(in the rows, 128 means zero)
Each row is followed by its class.
97 143 154 72 140 212 97 140 112 114 157 113 82 58 121 153 128 173 166 40 126 135 81 116 194 144 137 131 137 136 123 82 115 167 131 163 131 85 161 102 138 167 119 194 123 135 181 94 147 154 134 121 135 131 | q_852
191 79 152 151 99 143 161 116 111 127 119 117 114 66 168 141 140 171 148 193 66 132 73 63 130 92 102 143 129 180 110 81 112 87 123 122 145 134 151 167 97 98 121 141 125 124 72 73 129 153 141 167 148 95 | q_641
184 177 162 139 160 193 158 111 127 152 96 75 133 88 161 82 104 197 135 89 136 145 118 114 103 126 159 131 96 193 91 141 114 129 113 117 141 125 171 166 183 95 147 196 109 109 122 154 78 132 129 134 71 71 | q_995
77 114 87 162 165 153 108 121 82 144 178 142 110 94 111 125 185 143 154 131 96 142 108 100 123 99 144 126 105 144 105 100 117 64 183 187 103 115 143 98 124 141 130 185 61 150 112 135 129 60 112 153 136 140 | q_852
140 162 172 179 153 203 139 130 122 142 100 65 111 132 145 109 108 173 177 105 146 133 93 111 85 159 148 118 86 181 76 129 82 144 101 98 124 141 161 210 176 104 146 196 119 112 155 137 101 98 146 138 107 78 | q_368
136 172 142 76 155 172 130 142 139 99 123 132 108 58 174 141 133 166 117 66 119 150 81 144 203 168 176 152 121 156 105 82 104 137 116 155 116 127 152 51 156 143 110 181 143 102 140 112 150 159 137 112 139 121 | q_635
110 178 113 114 162 125 134 158 190 96 115 168 151 122 108 74 93 175 127 121 125 169 224 109 111 140 100 116 142 153 91 131 154 85 120 85 86 62 115 93 141 145 120 85 144 150 169 168 210 80 133 178 162 180 | q_141
166 174 142 173 183 161 139 131 146 134 148 64 136 103 190 87 99 192 137 135 105 146 100 117 78 159 131 142 103 181 104 120 109 129 114 91 191 139 157 190 197 120 131 188 95 88 144 147 125 140 126 137 141 80 | q_641
74 161 140 51 145 189 98 140 158 90 96 138 109 51 149 150 131 151 141 43 131 151 120 141 173 163 146 167 147 128 126 115 98 173 140 182 100 88 150 72 182 165 143 155 118 105 179 108 170 167 117 105 152 98 | q_141
117 128 169 119 169 147 167 169 181 114 143 154 202 122 110 120 118 178 166 120 138 164 192 106 147 178 104 110 129 152 126 138 151 68 123 109 75 86 168 145 120 176 124 114 171 174 163 146 207 76 143 169 155 185 | q_571
102 148 89 65 146 160 99 134 134 88 130 128 82 53 177 107 128 152 112 52 156 146 82 137 202 157 156 158 107 125 123 116 119 152 123 141 139 98 171 56 161 119 111 153 108 107 164 139 184 142 143 112 156 111 | q_210
60 130 51 196 148 146 90 137 63 146 205 162 134 68 90 179 196 124 138 129 118 144 110 94 108 110 169 126 98 106 123 107 151 99 151 175 70 111 156 99 161 197 136 184 75 130 121 150 117 56 135 155 104 166 | q_141
76 117 50 179 176 164 114 135 96 154 155 139 123 105 104 140 193 158 124 129 105 145 101 86 125 97 159 128 100 143 108 108 134 56 174 198 89 145 162 79 122 167 145 177 66 139 107 116 131 54 118 164 139 149 | q_635
103 205 100 139 145 183 157 175 162 91 106 134 187 154 61 132 102 190 151 121 158 156 190 87 158 163 114 78 126 139 104 141 185 111 109 106 78 104 161 91 135 177 127 115 125 137 194 161 223 73 169 188 160 190 | q_635
185 91 143 158 117 138 159 139 131 115 115 109 127 93 145 178 142 174 156 167 76 149 83 73 111 97 103 143 84 116 117 99 119 103 136 132 148 125 186 116 152 150 166 119 153 126 91 115 177 124 136 196 145 100 | q_141
160 148 147 152 172 147 152 125 166 129 93 89 128 97 195 93 105 157 147 106 140 135 142 126 56 202 166 125 91 176 87 126 94 132 114 108 135 159 170 161 197 111 118 160 142 96 120 164 82 137 108 121 92 86 | q_210
54 134 44 189 140 153 91 141 60 134 191 159 131 74 87 181 192 125 135 132 114 145 116 99 109 104 160 126 102 115 120 108 142 93 157 179 65 106 151 97 164 188 135 188 80 128 123 155 117 50 134 152 108 177 | q_141
209 90 169 149 96 111 164 109 127 125 91 118 103 73 127 105 136 135 123 202 94 132 86 75 140 70 109 149 95 137 126 82 129 103 106 139 124 120 152 173 146 68 97 149 142 148 67 106 142 129 148 185 147 125 | q_571
79 114 58 185 181 163 110 126 89 148 156 138 119 99 103 138 194 153 118 142 100 148 98 88 131 100 166 133 103 141 116 103 140 67 168 189 97 133 160 83 124 163 143 181 63 143 105 114 125 45 124 164 132 159 | q_635
124 137 112 59 141 176 111 143 130 88 140 123 119 48 154 105 126 147 110 37 168 126 84 139 211 159 155 166 131 126 120 112 142 157 136 150 139 101 175 68 171 128 122 173 105 121 172 134 168 154 135 105 137 106 | q_995
106 148 124 72 142 154 101 139 138 83 115 111 93 49 167 133 128 174 109 53 158 121 77 134 198 151 150 155 115 133 122 131 134 150 125 149 139 111 170 52 166 139 118 174 113 114 171 131 173 138 154 119 159 109 | q_453
127 163 156 61 160 172 128 140 120 107 144 141 94 60 175 133 144 162 130 58 148 142 73 150 196 177 171 141 106 158 108 71 93 139 134 145 117 129 127 77 157 125 107 177 151 114 145 114 147 157 148 108 140 125 | q_368
104 197 129 107 172 141 147 160 179 104 88 168 139 143 95 55 110 176 123 115 151 160 236 87 114 167 93 106 140 159 105 125 141 85 120 81 57 88 97 111 129 140 98 78 145 153 163 144 200 93 137 192 169 186 | q_368
190 102 171 151 95 113 171 106 113 134 111 103 112 87 128 110 138 143 129 202 87 131 82 66 123 85 112 138 98 138 115 74 126 94 116 148 133 143 145 162 136 95 111 129 116 136 74 96 130 170 152 185 147 114 | q_641
110 113 107 193 187 190 117 140 63 140 168 169 110 72 100 146 224 113 128 144 108 131 107 82 115 118 154 88 70 131 121 75 101 89 156 200 61 120 146 98 163 160 145 163 88 129 130 125 129 48 108 163 106 165 | q_987
198 95 165 166 111 153 156 122 91 84 109 96 133 126 137 194 113 142 152 201 115 136 77 78 152 52 92 157 134 159 125 74 136 78 144 118 82 124 125 155 126 89 110 133 151 105 97 109 165 123 152 196 136 117 | q_368
126 169 159 65 161 190 121 145 111 101 148 136 99 56 169 139 141 165 147 67 140 145 80 146 199 183 175 148 111 160 117 70 93 141 139 131 126 121 136 87 156 132 103 192 151 119 150 108 146 151 149 101 133 123 | q_368
86 162 129 36 141 198 112 138 171 87 86 139 104 54 147 120 143 154 144 49 139 143 121 114 180 178 154 170 147 130 133 120 103 159 131 164 84 99 157 84 160 160 125 149 110 111 164 100 155 169 118 112 141 105 | q_210
121 190 121 110 179 142 146 154 187 109 116 181 146 128 109 70 101 182 131 118 126 171 231 104 99 165 99 104 128 154 104 134 152 92 112 84 93 71 124 95 152 149 121 81 152 154 167 162 209 89 127 190 178 171 | q_141
77 172 134 53 145 205 110 137 169 78 70 120 108 78 127 152 137 157 128 49 141 126 118 129 193 159 148 168 158 135 124 115 108 160 133 185 72 114 146 63 159 174 132 142 103 104 176 87 169 162 117 112 148 100 | q_635
116 166 129 102 157 143 140 165 208 92 104 165 157 116 89 51 110 189 131 130 134 152 238 90 127 160 90 115 156 157 123 143 150 77 116 97 87 78 124 118 133 149 89 96 142 164 168 147 207 84 106 180 171 182 | q_571
113 165 144 80 149 161 175 138 177 76 84 133 156 125 65 88 125 190 125 117 128 152 186 67 126 133 97 112 124 172 103 159 135 69 118 111 51 83 170 98 150 170 135 129 147 168 157 178 219 81 136 205 142 176 | q_453
81 129 80 164 180 148 122 146 69 114 211 148 133 73 110 141 205 110 152 139 88 134 112 105 94 137 173 115 93 125 127 92 90 51 182 182 95 147 147 86 174 209 110 176 69 150 127 130 144 98 130 128 127 150 | q_641
95 168 115 100 156 161 147 151 165 79 126 148 143 129 66 82 102 185 139 98 117 177 185 95 125 131 96 107 122 150 101 130 130 56 126 114 61 64 159 81 155 175 156 109 139 163 165 185 242 84 129 204 149 164 | q_141
155 133 176 164 180 145 169 138 157 131 127 74 145 101 180 103 88 146 147 108 136 118 136 127 58 202 151 127 105 183 87 102 110 133 117 118 142 166 170 164 198 122 127 173 126 102 135 145 91 149 100 114 112 92 | q_641
144 156 147 159 179 149 145 145 147 134 103 88 129 114 174 102 94 158 148 98 158 120 140 125 64 206 159 121 88 177 95 112 100 128 131 103 123 165 153 145 192 118 121 163 143 96 127 147 100 133 113 127 94 91 | q_368
151 150 175 67 162 178 139 152 124 111 150 143 83 40 167 127 155 161 116 62 120 131 68 152 200 173 174 138 116 154 115 90 94 126 115 151 138 116 130 69 166 136 117 159 149 107 145 123 154 146 107 104 126 128 | q_987
95 151 109 77 154 172 86 145 121 96 147 117 87 77 161 124 126 151 122 52 181 127 67 151 208 160 153 160 102 124 128 107 120 148 141 146 144 113 147 58 159 121 117 161 104 113 185 120 194 129 154 113 161 102 | q_368
98 163 128 104 153 162 165 156 152 90 144 127 148 152 69 72 102 187 144 116 113 176 180 87 133 140 99 120 141 164 104 121 137 46 127 107 69 75 165 102 140 188 140 124 132 173 164 171 223 94 130 193 161 161 | q_641
101 143 151 87 155 213 102 151 102 131 156 113 85 67 119 166 136 162 160 45 152 138 69 120 194 138 153 130 125 138 144 65 118 155 142 145 127 106 141 106 134 159 120 194 134 127 175 71 147 129 154 115 127 132 | q_368
146 153 163 155 187 154 150 140 153 128 96 88 131 108 166 97 105 152 153 95 165 115 141 121 63 203 162 116 84 171 90 110 96 135 133 116 121 167 150 157 199 117 121 163 141 102 132 145 98 142 112 124 96 91 | q_368
160 170 164 158 165 172 143 115 139 135 111 85 104 74 162 106 97 178 147 98 129 146 113 135 86 130 156 112 59 181 90 122 87 130 108 120 153 112 163 140 197 103 152 191 126 98 133 154 110 120 134 133 98 69 | q_141
99 147 113 75 160 168 92 147 124 90 130 114 86 69 157 122 123 146 125 51 182 128 73 142 204 154 150 155 110 120 132 105 126 148 145 144 138 110 143 66 162 127 118 158 107 116 174 120 188 141 159 116 162 108 | q_368
78 123 94 197 183 189 103 131 61 144 180 178 123 65 99 151 196 122 146 124 108 147 132 88 96 121 157 92 53 130 115 79 97 105 171 201 64 109 170 82 183 171 135 189 87 148 141 132 141 58 138 163 117 158 | q_141
89 97 114 186 189 181 109 132 73 132 172 168 123 70 105 133 207 116 135 143 101 139 135 99 119 114 148 92 80 138 126 69 90 93 169 194 55 126 163 102 166 163 116 197 95 158 143 118 129 44 122 150 115 165 | q_571
164 137 152 169 184 153 150 133 178 124 99 84 154 106 181 110 103 151 126 106 147 119 137 127 72 195 168 122 100 173 85 123 106 139 112 133 126 173 172 133 198 133 122 150 134 96 133 141 102 141 107 125 108 98 | q_635
108 113 110 189 189 194 122 138 61 136 177 163 117 81 99 148 219 108 138 143 102 135 110 97 114 125 159 86 81 137 115 84 98 90 160 196 50 133 145 105 176 165 138 167 91 136 136 125 129 45 114 159 103 167 | q_987
90 140 108 162 171 124 129 140 83 107 150 147 130 58 126 152 210 115 126 123 103 128 114 93 94 130 167 114 79 128 128 130 87 67 169 171 89 148 149 77 178 186 113 172 83 154 114 135 142 87 133 132 114 154 | q_453
202 125 150 141 88 129 167 94 117 127 85 112 106 86 143 102 149 155 117 197 93 157 87 58 130 89 115 151 80 140 126 97 123 114 99 129 124 124 153 169 149 71 106 120 128 135 62 114 124 159 157 193 137 144 | q_210
172 146 170 174 154 206 145 128 134 137 109 73 105 119 147 97 112 163 154 119 134 107 72 116 88 165 145 121 93 184 77 142 91 122 84 104 124 131 161 202 201 114 153 167 126 93 156 160 98 91 114 143 96 76 | q_987
164 174 191 146 148 177 159 105 156 134 62 61 112 86 147 109 109 213 146 100 134 134 127 98 91 122 138 118 69 198 96 157 101 151 106 127 142 127 163 155 178 101 153 200 120 113 119 135 84 117 133 144 84 79 | q_453
107 107 154 83 153 184 97 146 124 127 154 118 98 35 138 148 133 171 140 56 124 143 75 125 207 142 143 136 147 136 145 84 121 153 130 152 132 103 164 111 142 159 115 194 144 131 171 78 142 127 132 108 125 135 | q_571
94 138 101 153 167 133 129 136 94 100 159 153 146 50 115 159 225 121 140 123 108 134 121 86 91 122 175 97 77 131 132 132 82 73 169 189 87 143 149 76 174 202 115 170 87 154 117 130 138 97 131 130 103 158 | q_453
93 135 95 167 177 146 135 148 65 111 206 150 138 69 110 142 199 107 146 139 87 136 110 106 92 130 169 119 92 133 129 95 84 51 178 182 86 145 143 92 187 197 108 175 68 153 120 131 152 105 128 125 126 157 | q_641
237 88 154 156 96 148 164 124 97 88 105 100 160 99 150 175 101 149 132 192 112 137 90 79 154 44 98 178 149 166 105 89 157 84 139 116 97 106 158 159 148 92 104 147 151 108 101 134 150 132 149 180 109 108 | q_995
207 93 165 166 99 147 154 123 94 81 98 92 127 127 139 201 108 148 157 196 125 136 76 90 152 46 92 155 132 159 120 72 132 76 142 118 84 119 122 155 126 98 112 121 160 106 107 108 168 127 172 186 136 105 | q_368
179 148 149 167 185 160 125 132 164 135 134 77 140 79 183 69 108 208 124 128 110 145 118 116 91 164 128 132 92 172 125 139 99 137 110 96 184 135 168 183 199 105 121 177 109 98 143 143 153 124 114 142 127 91 | q_571
145 151 171 156 174 149 151 129 159 131 88 83 126 108 153 99 117 152 155 97 168 129 141 114 63 195 159 113 83 167 92 106 87 134 130 123 116 156 142 160 200 127 121 159 143 96 123 146 86 140 116 128 99 84 | q_368
86 155 145 51 148 197 101 136 155 86 104 150 102 40 138 143 132 145 138 51 136 139 129 144 168 176 146 158 143 132 132 108 97 174 129 174 105 95 152 77 178 155 133 157 113 111 173 106 177 166 119 105 154 96 | q_141
207 76 157 148 121 137 167 134 145 113 122 101 120 88 128 153 170 163 135 173 94 132 79 64 129 112 112 142 94 120 124 109 125 87 123 146 126 134 158 124 144 151 150 87 141 112 81 107 173 127 110 196 130 111 | q_987
133 153 171 177 152 202 139 127 124 140 94 72 111 131 139 95 106 186 172 103 151 124 96 105 95 162 152 117 92 182 72 127 89 137 109 92 113 133 167 200 173 115 147 184 117 112 154 154 109 98 148 145 104 65 | q_368
210 86 152 147 115 141 166 142 139 121 122 89 133 91 138 160 174 170 136 173 84 138 75 64 132 93 111 145 92 112 123 115 129 90 125 148 126 139 170 126 138 149 159 82 142 120 84 105 176 128 118 200 124 126 | q_987
118 147 147 122 173 141 165 168 156 116 153 164 191 117 127 134 103 173 171 108 125 166 176 121 127 175 114 117 109 152 105 145 143 72 136 93 89 80 174 119 144 175 143 110 175 168 165 163 228 90 159 163 148 164 | q_141
69 120 110 191 189 185 111 132 55 139 159 164 118 103 86 152 212 119 160 123 129 143 127 81 116 101 146 94 67 129 117 67 95 99 182 193 49 131 143 99 147 172 133 175 83 160 140 120 133 52 143 165 107 160 | q_368
157 165 178 158 160 186 154 113 136 150 111 59 107 89 138 84 101 205 152 113 127 147 126 114 91 135 154 117 89 190 94 115 102 127 112 140 153 133 163 166 176 105 140 203 98 99 125 127 86 130 125 135 112 69 | q_641
104 118 81 154 177 163 129 125 80 156 172 144 139 93 110 123 193 162 135 125 104 151 121 98 125 107 157 145 111 147 104 105 141 63 191 171 100 130 154 114 141 153 136 195 81 144 102 132 102 60 112 151 107 135 | q_995
100 199 127 118 140 159 158 169 161 73 90 140 186 126 66 118 105 202 159 117 159 149 208 67 149 168 112 79 131 145 109 162 185 107 119 103 83 95 158 97 134 169 119 127 136 144 192 164 215 88 165 182 157 187 | q_453
97 183 131 127 147 178 161 180 152 84 138 137 187 138 67 120 93 175 164 126 168 146 197 88 144 183 107 77 138 142 113 130 183 103 113 106 101 96 152 113 131 170 119 121 118 144 208 163 219 94 161 169 177 187 | q_641
115 186 116 111 173 144 140 161 169 102 102 166 136 135 98 69 113 189 129 120 146 154 231 97 115 167 91 111 144 161 111 124 152 85 121 76 77 95 100 118 116 141 104 81 147 165 159 139 204 93 148 186 162 192 | q_368
101 194 94 118 140 166 155 169 160 85 112 152 172 138 83 104 98 195 167 118 155 176 185 83 150 167 114 74 115 138 110 153 177 104 99 99 100 87 155 104 125 158 123 106 120 139 181 179 217 83 176 191 147 191 | q_210
209 92 179 168 95 137 153 114 103 85 112 97 134 114 144 184 93 146 156 192 105 135 83 84 148 47 85 159 139 157 109 82 139 82 127 134 90 92 150 155 132 102 107 122 141 114 109 126 172 136 153 192 144 103 | q_852
183 162 180 163 166 180 160 121 137 143 96 73 99 84 150 96 118 179 137 111 141 135 107 129 109 140 149 103 78 183 97 137 100 117 107 129 145 134 149 156 189 90 156 169 118 89 126 144 110 104 113 138 92 69 | q_987
105 203 131 103 165 139 150 166 177 94 86 163 141 142 85 70 111 182 136 122 155 164 225 88 118 159 98 96 131 154 102 124 143 84 126 86 62 86 102 123 133 153 111 86 144 159 163 139 205 95 146 188 156 178 | q_368
110 148 146 119 171 151 159 162 163 112 145 162 191 115 128 143 103 171 162 113 126 168 184 120 123 185 104 117 117 158 108 139 143 81 125 100 93 82 173 126 137 176 145 113 175 165 167 160 225 83 164 169 148 170 | q_141
190 194 140 151 178 176 142 128 156 135 135 72 165 82 181 78 123 214 126 106 116 153 128 105 90 155 134 146 98 173 100 137 114 136 116 88 173 138 167 192 196 121 135 181 101 94 130 144 114 148 115 147 100 82 | q_995
144 161 179 165 135 186 144 116 140 136 69 67 130 117 151 108 114 200 158 117 131 120 103 89 86 132 138 121 83 185 74 171 97 145 88 103 126 135 189 191 180 123 149 194 113 110 150 156 84 105 135 151 98 77 | q_453
113 171 120 126 145 167 147 188 168 81 116 151 178 120 72 107 99 184 166 126 162 151 204 94 159 163 107 77 130 132 121 147 178 109 116 110 94 86 157 107 140 156 108 134 134 153 203 165 233 75 155 175 165 190 | q_571
119 166 148 115 174 157 174 170 183 102 119 150 199 143 119 135 107 178 152 112 137 157 170 99 149 167 112 117 120 156 101 149 152 69 120 105 66 101 168 113 121 193 140 100 162 165 158 144 214 96 158 183 143 170 | q_635
116 188 108 94 152 137 155 164 194 99 91 172 138 122 104 54 102 186 128 113 129 171 228 89 117 169 96 121 137 151 100 138 152 81 95 76 69 80 135 108 119 139 110 88 137 155 145 164 210 90 136 189 152 187 | q_210
208 93 156 149 103 147 169 126 117 129 99 117 115 68 151 143 164 167 143 180 72 142 60 59 146 80 109 125 120 166 111 111 109 84 119 132 118 125 140 162 118 94 144 112 141 103 70 80 139 125 113 177 125 108 | q_987
108 185 123 118 145 185 146 169 148 84 139 145 174 143 74 130 95 175 182 108 159 148 197 96 146 169 101 87 131 140 98 136 173 115 113 108 88 74 153 105 131 172 115 120 128 153 205 179 222 86 165 176 172 190 | q_852
171 189 153 160 169 166 126 122 161 135 134 67 127 93 189 86 108 203 151 110 112 139 108 118 76 164 127 129 87 176 99 126 89 133 108 101 191 125 151 181 185 113 125 167 90 92 141 151 129 143 122 140 136 78 | q_852
78 150 169 58 151 209 113 139 148 93 121 120 102 63 129 136 133 153 142 61 140 127 128 117 181 177 142 168 161 132 132 95 119 164 137 170 95 104 144 84 160 176 116 161 95 121 184 95 152 178 116 111 158 109 | q_641
72 130 31 192 154 157 102 134 75 133 191 147 138 97 94 192 204 129 112 135 118 125 99 92 123 107 167 143 114 121 119 103 158 86 142 181 58 143 160 86 144 209 121 169 73 134 113 145 123 49 139 163 108 177 | q_635
89 145 98 155 172 146 119 140 90 101 190 154 127 65 116 138 214 122 161 116 94 142 118 105 100 128 163 107 87 124 108 100 71 55 184 195 85 124 136 84 171 203 116 168 71 155 119 145 152 101 125 138 132 141 | q_852
208 78 153 151 128 148 171 140 134 117 110 106 128 90 125 145 169 167 145 177 81 135 75 52 127 101 118 130 103 118 125 117 130 83 128 154 126 145 168 116 147 160 160 88 135 122 86 103 167 132 114 206 122 116 | q_987
144 158 172 184 155 196 142 126 117 145 100 72 115 129 136 99 111 176 174 105 146 128 90 102 85 156 152 111 83 181 78 125 83 131 103 101 118 141 162 195 177 114 145 188 121 108 155 142 99 97 147 144 95 77 | q_368
123 122 94 164 176 156 129 156 86 114 184 155 116 59 111 143 226 108 132 133 103 135 95 107 99 127 173 115 82 127 128 113 75 38 169 194 85 134 124 83 186 190 127 146 82 131 112 130 156 80 107 131 121 155 | q_987
89 203 119 131 146 181 156 175 137 89 139 135 173 149 65 123 99 188 172 129 142 154 194 81 140 171 104 88 129 145 110 136 172 103 117 104 111 88 145 116 131 175 114 135 124 146 200 170 211 92 156 178 166 185 | q_641
99 170 124 92 166 177 158 154 159 74 119 135 147 152 61 85 115 174 157 105 143 160 177 85 135 152 96 111 126 159 108 129 124 53 139 95 40 90 141 102 136 164 140 116 137 168 162 174 242 79 140 202 141 165 | q_368
176 124 167 150 177 154 153 140 162 133 114 92 127 94 161 86 116 143 133 103 151 111 128 139 73 205 158 111 95 171 91 124 97 123 114 131 124 160 155 148 223 125 129 137 143 89 136 159 103 131 84 119 97 96 | q_987
93 104 70 169 175 164 121 145 90 163 171 145 103 92 105 118 204 145 133 132 101 137 96 96 125 107 158 120 108 140 113 113 133 41 176 184 84 124 138 101 129 143 153 164 74 128 98 131 131 38 93 163 136 144 | q_987
73 157 162 50 151 210 114 144 149 84 80 136 101 74 115 133 145 150 149 42 161 128 127 125 185 178 145 154 150 131 138 101 96 168 150 176 62 110 129 83 163 161 126 147 106 118 177 89 172 169 129 114 149 106 | q_368
95 150 88 149 168 135 117 139 81 102 186 152 124 64 120 139 199 111 155 114 101 135 111 113 99 122 168 110 82 123 110 99 75 49 179 190 85 127 143 79 178 198 110 159 79 155 125 144 158 105 136 129 124 140 | q_852
191 65 142 154 103 120 148 128 129 123 97 128 123 52 169 135 135 171 151 180 69 134 72 67 153 79 93 151 138 167 117 100 122 89 127 124 136 131 161 163 105 80 112 142 134 127 73 87 158 116 131 172 137 98 | q_571
212 98 152 183 101 147 151 110 115 82 101 84 135 126 136 204 107 146 127 204 108 137 70 80 156 38 93 165 133 153 118 88 145 74 118 136 78 122 140 128 136 118 109 118 139 98 99 112 162 125 159 203 137 113 | q_635
234 72 169 170 102 150 163 129 102 95 109 90 118 107 137 181 114 139 131 206 107 130 64 80 152 56 105 148 136 158 123 91 146 72 132 134 98 106 134 146 151 92 118 107 161 102 101 119 174 114 133 189 133 118 | q_987
59 134 56 190 153 168 104 141 59 137 190 152 136 99 75 165 205 123 147 132 139 122 113 83 119 111 174 115 96 114 128 96 144 89 165 175 50 138 142 100 141 193 125 176 68 139 117 141 117 55 147 166 98 167 | q_368
103 188 125 123 136 176 147 159 151 86 136 143 174 135 70 117 103 193 188 113 153 150 192 90 154 184 103 74 136 142 102 141 175 106 120 112 101 83 149 106 125 167 111 115 121 156 198 177 227 91 168 185 169 175 | q_852
